(in the rows, 128 means zero)
Each row has a class, written after it.
143  137  116  135  116  117  130  117  157  108  93  117  147  149  137  130  110  140  117  152  125  163  140  94  149  124  118  134  133  125  194  120  148  116  131  144  136  119  141  129  145  137  113  121  126  145 -> F
105  110  117  151  112  134  113  113  106  121  116  112  109  119  117  96  134  136  109  123  91  110  130  161  124  145  123  119  127  143  160  121  121  135  137  138  94  137  94  139  140  129  119  132  140  108 -> M
143  136  109  149  103  111  113  118  171  124  100  115  152  139  145  126  134  149  124  155  111  167  116  128  111  134  130  114  115  117  188  113  126  126  114  120  135  111  135  118  136  131  84  105  115  133 -> X
113  111  125  119  110  138  115  111  125  129  104  113  112  117  126  113  145  136  120  108  115  123  121  163  114  146  120  125  135  130  130  124  121  117  128  122  105  151  93  134  134  121  119  142  129  120 -> P
121  124  124  122  92  138  109  116  138  143  97  110  114  104  121  128  141  133  125  128  105  115  128  159  115  149  126  128  136  145  142  143  122  122  140  143  128  164  88  138  131  128  117  128  129  123 -> R
130  126  111  126  102  143  119  118  174  116  115  118  171  144  135  146  124  159  130  139  123  141  120  112  137  140  106  107  114  131  182  131  113  117  125  129  126  116  134  117  149  137  116  109  127  135 -> V
116  118  119  121  107  114  117  118  162  148  89  123  167  135  142  172  101  156  121  151  131  149  122  110  135  152  110  128  136  128  174  135  126  104  132  129  151  119  130  116  150  135  117  119  114  129 -> R
134  93  125  116  128  136  106  121  131  140  107  122  111  96  134  140  153  136  111  127  128  113  140  158  117  140  124  130  133  128  127  105  118  115  126  130  113  147  102  131  108  124  111  107  132  112 -> P
124  118  129  116  104  128  116  131  173  118  88  121  144  132  136  138  129  147  130  133  116  162  118  116  135  149  111  114  122  125  163  133  125  105  115  115  143  114  107  118  145  126  116  118  105  134 -> P
123  156  141  131  134  150  111  133  126  126  95  138  130  139  114  156  128  138  141  127  132  112  132  121  147  100  130  133  155  115  117  148  137  144  130  123  116  157  113  139  149  128  141  128  148  134 -> F
139  137  142  129  131  127  100  137  114  149  116  122  124  142  125  131  140  145  131  130  135  96  144  133  134  115  124  142  143  109  135  155  134  136  125  137  112  137  106  139  146  135  150  136  145  140 -> Z
116  87  128  101  140  126  115  112  129  143  94  141  142  104  150  138  167  139  139  82  105  128  112  141  145  108  137  123  131  121  117  134  143  132  90  102  153  141  115  130  111  113  121  91  145  110 -> P
132  142  122  133  104  109  119  125  163  123  101  113  146  115  134  146  107  137  122  164  131  150  126  117  159  125  123  128  141  121  172  134  140  108  132  110  161  132  135  124  141  141  102  139  122  145 -> F
143  140  126  147  133  88  101  136  106  135  144  114  120  144  115  114  147  136  119  115  122  108  138  137  99  123  137  142  113  100  167  109  126  130  115  117  112  111  111  143  139  138  116  105  114  143 -> Z
131  140  138  132  111  86  101  130  109  129  149  121  108  132  116  97  153  130  127  103  134  110  139  116  110  130  127  135  124  100  161  98  110  118  115  143  107  112  111  126  119  131  106  84  107  131 -> G
123  101  117  135  102  154  107  103  136  122  121  107  131  124  114  112  140  144  127  119  110  115  131  162  115  138  111  115  124  144  144  133  105  136  125  138  103  148  93  131  137  121  117  130  136  114 -> V
140  153  117  146  119  109  107  139  112  119  135  113  103  143  118  110  143  135  117  107  116  134  135  112  99  125  133  141  113  91  157  95  115  130  106  103  112  93  123  141  137  143  120  110  122  149 -> F
123  70  134  125  137  123  99  125  125  146  106  140  136  108  140  131  154  149  141  118  102  121  141  135  151  96  143  120  132  121  151  131  130  153  105  112  158  141  98  108  108  116  102  85  146  88 -> M
140  120  98  118  147  114  104  130  164  124  96  114  173  143  156  135  113  129  130  114  142  155  129  114  126  167  88  113  74  140  147  154  95  91  102  94  149  113  141  125  161  113  135  85  101  149 -> A
123  133  125  146  128  103  104  135  101  132  133  134  110  132  117  105  135  135  111  112  101  109  138  128  103  128  128  137  112  102  180  101  118  122  118  127  108  119  118  136  140  144  116  91  122  129 -> M
133  84  124  117  144  145  120  122  136  130  113  128  140  94  146  133  179  146  132  111  98  118  131  152  168  110  158  114  126  129  109  133  126  152  104  108  163  125  98  133  109  106  115  89  157  110 -> E
131  120  134  125  146  132  98  128  109  154  121  119  141  145  164  143  132  179  144  127  153  97  136  136  154  119  141  122  141  116  110  157  128  144  117  129  120  135  106  132  145  131  134  116  138  120 -> A
117  128  145  145  131  91  99  158  110  141  155  123  98  127  127  127  130  132  134  130  111  101  142  108  95  123  135  145  118  105  172  107  113  123  121  125  87  97  129  120  128  148  115  84  111  109 -> M
122  117  122  123  101  146  117  113  122  111  92  93  107  117  119  119  147  125  128  106  108  118  122  151  122  150  107  125  129  136  127  131  115  148  132  96  110  146  93  143  140  125  125  133  146  132 -> F
138  135  116  133  133  115  117  122  162  128  101  126  144  151  131  130  133  148  121  171  129  150  123  129  137  132  123  118  128  143  176  124  127  113  122  126  143  118  132  124  137  135  104  115  117  135 -> X
117  114  122  135  142  124  106  131  136  143  97  127  155  95  140  142  146  149  142  112  113  121  128  132  150  84  149  100  137  112  142  125  136  161  110  99  141  137  113  123  107  116  97  99  136  131 -> F
121  119  132  150  125  92  112  133  109  127  150  121  115  134  120  107  154  142  126  116  113  116  134  121  90  126  137  135  123  93  163  107  119  135  127  137  117  111  115  140  126  127  113  108  118  126 -> C
142  96  139  113  149  146  109  125  139  153  105  147  115  133  126  131  159  148  127  102  111  122  127  143  143  115  153  107  129  121  118  140  131  150  118  113  170  136  109  117  109  115  117  76  131  108 -> E
141  114  103  107  126  101  126  120  152  112  97  112  164  137  137  145  128  158  113  137  158  142  129  102  161  147  105  112  125  113  165  134  126  110  125  121  157  115  105  129  143  115  124  93  110  132 -> A
115  78  131  98  135  143  125  118  126  147  106  143  141  109  133  135  155  142  137  102  116  147  122  162  142  119  144  97  143  108  108  133  124  145  108  99  149  133  113  129  108  114  121  98  137  108 -> P
133  100  123  141  123  125  116  122  147  132  111  127  168  151  149  142  124  154  122  163  145  147  129  112  138  152  123  126  123  124  151  132  133  98  146  136  172  117  139  114  140  125  115  140  129  133 -> C
130  117  131  141  148  104  109  131  116  148  138  122  116  146  131  108  140  134  114  117  117  96  143  118  107  126  147  140  115  106  167  110  122  125  121  130  128  110  107  131  120  133  112  114  114  132 -> E
149  120  117  119  122  108  116  119  149  129  96  123  155  161  129  147  113  156  132  156  149  134  139  134  136  145  106  131  126  120  181  132  136  105  122  124  128  125  127  122  146  135  117  140  126  139 -> Z
113  102  131  118  148  122  115  119  126  136  105  135  134  129  121  136  158  151  143  112  101  133  117  148  130  119  152  117  148  127  118  129  137  149  118  104  160  122  113  122  117  112  122  75  137  127 -> X
117  129  129  138  149  71  102  142  117  123  152  129  106  118  103  110  140  146  126  109  121  103  142  105  104  104  152  140  119  113  172  120  111  116  111  118  123  118  132  138  132  133  115  83  107  142 -> A
125  128  143  125  127  136  108  123  113  157  109  127  116  142  133  139  130  135  133  122  137  108  135  128  151  121  126  132  151  116  126  145  133  125  124  143  124  135  105  136  128  131  140  121  148  121 -> G
139  149  143  132  126  123  114  140  131  58  135  132  131  153  104  118  165  94  133  117  132  122  120  178  108  210  94  155  92  180  94  120  127  163  135  115  90  129  123  143  147  169  119  156  141  106 -> M
124  112  141  138  126  146  100  131  108  160  112  123  139  132  155  132  149  162  138  135  131  100  143  131  134  111  137  135  150  91  129  154  131  140  139  157  124  144  102  135  137  124  141  136  162  127 -> C
115  112  129  124  105  134  123  93  117  137  104  107  115  124  125  96  144  130  113  104  117  119  110  166  139  155  111  110  143  145  116  122  118  136  129  141  116  138  83  139  126  119  109  143  124  109 -> G
144  91  106  135  126  121  123  88  179  165  94  113  176  123  162  134  118  118  126  159  114  158  108  106  150  94  98  105  105  136  217  144  151  105  98  115  174  142  150  131  122  115  89  68  105  103 -> V
113  121  133  138  135  106  97  142  104  146  150  112  122  141  119  131  129  135  116  135  129  99  133  105  96  138  135  133  124  125  165  101  123  117  127  126  113  108  108  140  141  130  119  94  97  122 -> R
111  128  149  118  147  104  115  144  137  115  113  120  139  100  165  142  145  140  137  125  132  87  128  97  140  104  123  140  152  111  127  102  139  143  126  141  67  129  103  128  124  116  133  131  142  137 -> P
135  119  115  122  109  138  111  106  168  125  107  113  180  144  142  148  122  167  135  146  126  142  120  114  144  139  107  116  124  126  189  128  126  117  125  125  127  129  137  115  152  135  114  101  127  127 -> V
126  125  130  138  140  102  113  126  91  135  148  127  105  163  112  94  147  143  121  122  129  119  136  128  96  129  141  132  129  102  157  99  138  125  117  127  124  100  125  142  129  136  118  95  122  142 -> X
99  95  124  125  79  135  92  130  134  150  94  136  97  111  94  141  127  130  96  118  130  104  135  129  95  126  147  155  159  157  156  135  104  144  110  177  132  152  46  124  122  124  158  85  101  102 -> R
117  97  135  116  156  124  109  123  131  147  111  147  118  119  111  133  149  162  139  111  106  147  129  174  153  98  157  98  136  122  119  124  151  141  111  112  164  136  105  125  119  121  100  80  136  117 -> X
136  122  117  132  109  113  109  128  159  126  94  133  161  117  145  147  116  144  116  148  112  139  132  117  138  136  107  125  115  110  201  119  135  110  123  132  136  131  133  116  142  142  94  97  126  117 -> M
242  158  164  125  130  169  145  119  163  162  137  164  107  121  114  113  125  64  121  237  185  118  113  66  119  132  123  70  71  147  88  106  126  92  163  77  205  226  195  153  85  139  122  133  88  159 -> X
140  138  139  133  128  127  108  138  103  146  117  122  135  136  140  128  142  135  114  127  144  89  127  139  145  102  133  137  141  132  121  159  146  152  126  138  118  149  110  139  148  139  147  144  147  135 -> Z
123  148  141  112  98  162  106  132  135  150  112  130  110  124  122  134  138  135  134  112  131  99  110  127  133  141  128  133  152  123  111  144  130  100  131  120  147  153  124  128  127  131  129  139  151  136 -> G
141  87  126  115  139  110  113  116  127  143  103  137  146  102  124  139  159  152  130  114  105  127  131  152  141  93  143  121  130  117  126  131  122  153  108  108  150  141  119  116  116  116  111  98  138  116 -> Z
125  128  122  126  101  118  122  134  158  133  101  125  167  121  132  180  104  156  124  152  124  130  132  104  111  157  112  124  136  122  158  115  121  111  133  142  147  115  115  120  139  131  109  108  97  136 -> R
129  125  129  121  122  123  106  126  138  131  113  119  121  105  128  136  147  124  124  133  127  109  118  180  126  123  116  142  124  137  118  132  126  127  137  119  95  158  124  125  140  134  105  135  146  119 -> Z
124  100  123  134  98  144  107  114  143  103  131  103  131  104  115  117  151  149  132  115  105  114  133  154  119  132  113  118  117  150  139  125  106  140  122  136  94  142  99  126  138  125  106  131  141  110 -> V
104  146  153  156  109  113  126  127  197  102  101  192  135  72  115  160  156  158  144  109  111  111  123  74  117  131  95  126  135  153  147  104  70  170  71  134  131  101  152  157  122  127  130  46  130  191 -> R
130  107  119  131  121  130  118  131  150  120  96  129  173  146  153  155  136  154  129  147  136  140  119  115  137  150  105  118  117  116  151  137  125  126  132  126  153  113  130  122  145  127  124  114  138  136 -> C
127  106  145  141  115  101  99  128  109  146  149  105  119  124  138  102  154  140  120  100  148  127  124  112  88  139  149  134  130  115  151  92  119  132  106  107  100  107  116  125  124  121  111  96  85  105 -> P
127  131  126  144  150  91  114  127  104  157  159  104  103  158  134  106  138  141  109  98  139  119  134  96  120  121  141  133  105  109  164  122  114  116  106  119  133  93  102  159  147  136  127  85  90  127 -> A
116  105  130  130  118  127  110  115  124  136  106  118  113  99  121  118  144  136  114  117  119  120  132  163  114  134  118  123  137  134  140  127  113  122  126  122  103  153  107  136  130  125  110  135  126  119 -> P
128  112  127  112  109  122  121  124  156  126  93  129  167  124  153  160  126  152  126  134  140  147  120  120  136  144  110  130  139  125  153  131  124  104  116  109  150  126  133  111  143  126  109  116  115  130 -> P
137  129  132  140  134  100  108  133  119  142  139  105  99  146  133  102  152  142  115  113  119  99  131  113  114  132  149  144  130  113  158  124  113  121  119  106  131  102  108  129  129  125  122  137  123  130 -> E
131  129  124  140  109  121  112  126  160  122  88  132  160  133  141  146  118  142  122  147  114  147  121  116  143  153  109  128  117  130  180  135  135  116  128  124  145  122  136  117  150  142  110  109  127  122 -> M
131  89  131  118  149  126  113  128  122  137  109  152  150  99  140  145  156  139  138  112  95  120  132  146  150  103  141  111  121  115  125  119  136  158  112  111  158  144  116  118  104  124  102  65  144  98 -> M
115  118  134  162  129  91  112  136  98  134  154  123  124  134  124  110  139  146  130  124  119  105  142  122  93  118  147  137  122  92  165  106  127  127  129  144  119  112  114  143  131  131  111  119  118  137 -> C
135  117  117  137  106  137  112  123  169  126  110  116  175  137  144  152  124  160  123  133  138  144  124  104  138  130  116  116  115  129  174  135  126  111  130  135  127  110  148  110  154  133  112  110  134  132 -> V
123  107  127  153  133  107  99  126  97  141  133  117  115  153  127  110  144  144  114  117  113  119  129  126  92  119  143  144  125  91  163  109  123  129  128  125  127  118  107  139  144  121  119  118  130  120 -> C
130  112  119  130  123  121  107  114  125  137  103  104  109  101  133  109  136  143  119  118  131  116  125  157  135  122  130  123  127  131  138  143  130  134  125  117  116  164  103  147  142  120  117  119  135  123 -> A
156  151  117  134  114  162  103  137  141  167  122  101  107  131  156  105  136  135  124  127  100  103  134  113  131  109  137  120  104  116  152  143  131  120  133  139  149  153  89  135  120  144  159  113  141  170 -> V
128  156  154  132  129  138  93  132  112  160  119  145  127  118  131  134  156  169  109  116  146  107  133  132  166  102  131  127  168  87  97  123  139  158  113  146  142  141  65  158  154  122  135  123  144  139 -> R
112  94  125  111  104  133  116  99  129  131  111  124  120  104  128  106  138  129  123  130  83  125  128  169  143  134  112  111  125  128  155  132  104  134  129  130  119  165  93  127  132  126  106  109  135  90 -> M
115  115  147  149  135  133  117  139  112  154  114  127  126  137  147  136  118  154  140  131  121  102  144  100  121  99  147  140  149  106  134  150  140  124  146  166  116  135  120  131  143  117  150  146  150  136 -> C
131  124  120  146  117  94  101  137  92  131  146  122  114  129  128  106  138  147  112  128  112  103  148  121  108  125  132  140  126  100  189  97  120  128  109  134  111  112  106  130  130  141  114  88  115  117 -> M
154  112  143  103  107  164  121  143  146  132  77  116  143  163  166  138  114  122  127  138  160  120  113  96  110  163  85  115  119  133  149  135  149  96  127  109  147  138  122  128  154  118  122  113  107  145 -> P
122  119  127  125  112  131  122  124  162  129  93  125  155  136  146  145  128  147  130  139  131  143  123  113  143  152  110  114  120  126  163  133  132  99  125  121  145  120  116  124  136  134  115  126  115  143 -> P
118  108  119  132  128  139  109  109  138  137  102  103  112  128  136  110  139  140  114  120  106  109  133  160  131  144  124  134  130  135  150  133  118  126  135  131  109  142  87  128  136  117  118  147  143  119 -> E
140  113  107  129  103  130  115  112  164  125  103  114  179  141  144  143  125  164  120  140  126  137  129  106  143  129  109  117  121  117  191  132  123  112  121  139  144  116  123  116  145  130  112  115  131  136 -> V
120  115  115  141  123  121  114  112  116  121  106  105  123  131  108  123  133  140  117  131  106  109  126  170  112  148  112  136  135  148  152  133  126  137  137  121  99  138  110  137  145  131  125  138  136  132 -> Z
137  137  138  130  129  128  105  137  123  144  117  121  131  128  130  140  141  150  130  126  128  102  141  138  135  112  126  139  142  119  131  149  132  140  124  136  110  141  109  133  145  133  138  131  143  134 -> Z
126  127  115  140  109  119  120  113  147  123  100  134  152  139  143  129  133  142  110  133  135  141  128  119  139  136  125  112  126  114  169  131  131  115  128  143  124  126  125  127  126  134  122  135  132  137 -> P
108  134  136  135  118  139  102  147  127  137  100  137  126  125  118  137  134  131  123  111  120  112  132  120  140  121  118  125  142  123  149  166  125  145  120  138  114  133  98  131  145  131  155  104  140  110 -> M
137  136  140  128  124  131  101  137  126  144  114  119  120  142  133  138  139  139  130  122  130  104  136  131  140  104  127  142  141  116  138  157  141  135  120  134  122  144  94  136  150  126  142  126  144  130 -> Z
135  146  142  136  126  132  96  124  117  146  114  125  117  147  133  125  135  148  120  122  136  108  120  151  137  114  110  135  145  121  120  159  122  150  116  120  98  145  118  139  166  132  143  153  151  129 -> Z
119  113  128  120  106  122  123  128  164  124  89  129  162  130  126  151  130  152  126  135  147  153  118  114  144  150  117  101  129  125  168  138  124  101  129  106  147  118  126  117  142  128  111  122  109  136 -> P
121  107  109  97  117  120  107  106  191  157  94  111  133  99  125  144  119  174  100  131  154  167  100  124  141  142  103  105  141  147  179  137  63  116  114  78  110  141  155  111  154  122  109  111  99  90 -> A
135  117  115  128  104  135  117  111  165  124  106  118  174  142  140  147  122  164  129  134  124  142  123  112  142  133  109  115  122  124  179  131  126  120  122  132  139  122  129  116  149  132  117  105  129  133 -> V
130  92  131  101  136  121  123  125  142  138  104  153  126  93  138  139  143  140  135  98  89  131  128  144  155  104  130  103  120  113  137  116  134  141  106  105  169  148  112  119  109  120  99  71  143  108 -> M
123  121  127  132  146  90  114  130  90  145  143  132  115  145  112  105  127  155  108  124  116  105  142  116  97  106  159  140  135  104  177  88  138  110  118  134  137  118  128  135  131  141  112  105  115  152 -> X
134  122  118  146  113  110  110  130  110  126  158  114  121  138  112  102  146  156  121  99  122  107  144  115  96  113  136  127  117  103  182  103  118  122  116  135  114  108  118  131  132  134  110  100  123  143 -> V
119  128  125  140  139  94  101  137  113  142  154  117  115  135  124  103  140  146  132  116  137  108  131  113  112  117  144  124  109  107  152  124  113  122  102  111  125  111  106  142  132  130  116  93  93  130 -> A
135  102  128  118  136  131  111  129  135  127  105  139  137  99  123  153  167  139  141  103  117  129  127  130  139  105  134  109  129  109  111  123  120  164  102  84  152  124  131  127  100  121  105  82  148  118 -> F
134  84  140  100  151  120  123  111  126  145  116  143  111  126  143  131  145  157  137  114  123  144  118  145  181  78  143  109  149  100  91  149  148  162  100  104  187  141  95  133  120  109  113  93  142  96 -> A
